Below is a small trained network, with its code and all its weights. Each question gives an input and a class and asks what happens when units are switched off, that is, made to give their printed mean instead of their output.

import numpy as np


def w(rows, s, z=0):
    codes = np.array(rows[::2]) - 128.0
    scale = np.full(codes.shape[1], s)
    scale[-1] = z or s
    return codes * scale


def norm(h):
    return h / np.sqrt((h * h).mean(-1, keepdims=True) + 1e-5)


def f(y):
    return np.maximum(y, 0)


def log_softmax(a):
    a = a - a.max(-1, keepdims=True)
    return a - np.log(np.exp(a).sum(-1, keepdims=True))


def net(x, mask):
    res = np.array(x, float).reshape(1, 2) / 4 @ E
    u = 0
    for l in range(2):
        y = f(norm(res) @ A[l][:, :-1].T + A[l][:, -1])
        res = res + np.where(mask[u : u + 4], y, B[l][:, -1]) @ B[l][:, :-1]
        u += 4
    return log_softmax(norm(res)[-1] @ U[:, :-1].T + U[:, -1])


A, B = {}, {}
E = w([
[116,199,198,67,163,12],'x0',
[15,255,194,165,231,228],'x1',
],0.0044)
A[0] = w([
[154,62,121,77,78,70,4],'L0N0',
[134,97,8,161,1,175,68],'L0N1',
[102,38,108,188,65,77,96],'L0N2',
[104,116,191,144,93,2,8],'L0N3',
],0.0077,0.0031)
B[0] = w([
[42,163,205,211,82,115,223],'L0N0',
[143,185,99,64,150,179,255],'L0N1',
[43,136,166,129,72,82,219],'L0N2',
[137,212,1,92,122,222,206],'L0N3',
],0.011,0.0059)
A[1] = w([
[90,107,199,201,110,115,161],'L1N0',
[58,120,133,181,129,118,24],'L1N1',
[73,77,202,127,60,96,244],'L1N2',
[164,208,10,101,154,130,166],'L1N3',
],0.013,0.0011)
B[1] = w([
[202,2,121,127,91,65,174],'L1N0',
[144,128,96,170,142,79,184],'L1N1',
[176,65,129,195,211,106,194],'L1N2',
[161,132,190,22,138,143,255],'L1N3',
],0.013,0.01)
U = w([
[111,149,142,228,156,70,255],'0',
[94,189,147,7,125,195,1],'1',
],0.013,0.00035)

Each question gives the input, the list of numbers given to net, and the class t.
The units are the neurons (one row each of A and B). Each row of codes is followed by its name. A weight is (code - 128) times the scale printed after its matrix; where a second scale follows, it is the last column's (A, B and U).
mask holds one flag per neuron, layer by layer. A switched-off neuron (its flag False) gives its mean, the last column of its row in B, instead of its output. The means were averaged over made-up inputs and are rounded, as every weight is.
A unit's drop is (log p(t) with every unit on - log p(t) with that unit switched off) / (log p(t) with every unit on - log p(t) with every unit switched off).
top k neurons: the k neurons with the biggest drops, biggest first
k most important neurons of layer l: the k neurons of layer l with the biggest drops, biggest first
drop of u: that unit's drop, to one decimal
input [6,-8], class 0: 2 most important neurons of layer 0 : [L0N0, L0N1]
input [-6,-7], class 0: top 3 neurons : [L0N3, L0N2, L0N0]
input [-3,-4], class 0: top neuron : [L0N2]
input [5,-5], class 0: top 3 neurons : [L0N0, L0N1, L0N2]
input [5,5], class 0: top 3 neurons : [L0N3, L0N1, L1N3]
input [-5,-6], class 0: 2 most important neurons of layer 1 : [L1N3, L1N2]
input [1,7], class 0: 2 most important neurons of layer 0 : [L0N3, L0N1]
input [-4,-6], class 0: top 3 neurons : [L0N2, L0N3, L0N0]
input [7,8], class 0: drop of L0N1 : 1.6
input [-1,7], class 0: drop of L0N1 : 1.5
input [-4,6], class 0: drop of L0N1 : 1.4
input [-4,4], class 0: drop of L1N3 : 0.5
